Below is a small trained network, with its code and all its weights. Each question gives an input and a class and asks what happens when units are switched off, that is, made to give their printed mean instead of their output.

import numpy as np


def w(rows, s, z=0):
    codes = np.array(rows[::2]) - 128.0
    scale = np.full(codes.shape[1], s)
    scale[-1] = z or s
    return codes * scale


def f(y):
    return y / 2 * (1 + np.tanh(0.7978845608 * (y + 0.044715 * y**3)))


def log_softmax(a):
    a = a - a.max(-1, keepdims=True)
    return a - np.log(np.exp(a).sum(-1, keepdims=True))


def net(x, mask):
    res = np.array(x, float).reshape(1, 4) / 4 @ E
    y = f(res @ A[0][:, :-1].T + A[0][:, -1])
    res = res + np.where(mask, y, B[0][:, -1]) @ B[0][:, :-1]
    return log_softmax(res[-1] @ U[:, :-1].T + U[:, -1])


A, B = {}, {}
E = w([
[154,134,120,125,183,149],'x0',
[120,188,179,74,130,149],'x1',
[133,59,162,146,194,138],'x2',
[145,150,87,138,127,8],'x3',
],0.014)
A[0] = w([
[125,131,90,193,41,98,194],'neuron 0',
[71,110,255,105,176,47,133],'neuron 1',
[182,58,110,193,205,151,181],'neuron 2',
[59,118,242,101,153,211,254],'neuron 3',
[92,145,121,139,85,25,138],'neuron 4',
[180,207,148,122,115,108,56],'neuron 5',
[101,221,86,158,114,88,142],'neuron 6',
],0.0092,0.0047)
B[0] = w([
[110,80,189,183,175,220,197],'neuron 0',
[169,87,167,194,136,160,182],'neuron 1',
[186,83,109,166,231,81,226],'neuron 2',
[12,107,186,108,19,254,251],'neuron 3',
[108,124,160,120,141,208,214],'neuron 4',
[95,190,72,20,49,98,154],'neuron 5',
[33,149,97,121,94,146,191],'neuron 6',
],0.0083,0.012)
U = w([
[132,126,215,118,146,254,209],'0',
[230,109,169,162,205,17,124],'1',
[135,215,137,13,106,55,2],'2',
],0.0095,0.0027)

Each question gives the input, the list of numbers given to net, and the class t.
The units are the neurons (one row each of A and B). Each row of codes is followed by its name. A weight is (code - 128) times the scale printed after its matrix; where a second scale follows, it is the last column's (A, B and U).
mask holds one flag per neuron, in row order. A switched-off neuron (its flag False) gives its mean, the last column of its row in B, instead of its output. The means were averaged over made-up inputs and are rounded, as every weight is.
A unit's drop is (log p(t) with every unit on - log p(t) with that unit switched off) / (log p(t) with every unit on - log p(t) with every unit switched off).
The circuit of an input: a set's keep is (log p(t) with only the set's units on - log p(t) with every unit switched off) / (log p(t) with every unit on - log p(t) with every unit switched off). Starting from all 7 units, units are removed one at a time, each time the one whose removal leaves the highest keep (on an exact tie, the one counted first), for as long as the keep stays at least 0.8.
units of the circuit, in order: the units of the circuit, biggest drop first
top k neurons: the k neurons with the biggest drops, biggest first
drop of u: that unit's drop, to one decimal
input [-4,-3,5,5], class 1: units of the circuit, in order	(neuron 3)
input [1,4,2,7], class 2: units of the circuit, in order	(neuron 0; neuron 5)
input [8,1,4,0], class 1: top 4 neurons	(neuron 2; neuron 4; neuron 0; neuron 6)
input [-1,6,-1,5], class 2: top 2 neurons	(neuron 3; neuron 5)
input [-7,-4,5,8], class 0: top 2 neurons	(neuron 4; neuron 0)
input [-2,2,-6,3], class 2: top 3 neurons	(neuron 3; neuron 5; neuron 1)
input [0,5,1,4], class 2: units of the circuit, in order	(neuron 3; neuron 0)
input [7,4,8,3], class 1: units of the circuit, in order	(neuron 2; neuron 4)
input [2,0,-3,3], class 2: top 2 neurons	(neuron 3; neuron 1)
input [1,-3,-2,7], class 0: top 3 neurons	(neuron 0; neuron 4; neuron 2)
input [1,8,3,6], class 2: top 2 neurons	(neuron 0; neuron 3)
input [6,-4,-8,7], class 0: top 2 neurons	(neuron 0; neuron 4)
input [1,5,2,6], class 2: drop of neuron 0	0.4
input [-7,-6,-8,7], class 0: units of the circuit, in order	(neuron 0)
input [8,-3,-8,1], class 2: drop of neuron 1	0.1
input [-6,1,7,4], class 1: drop of neuron 3	0.8
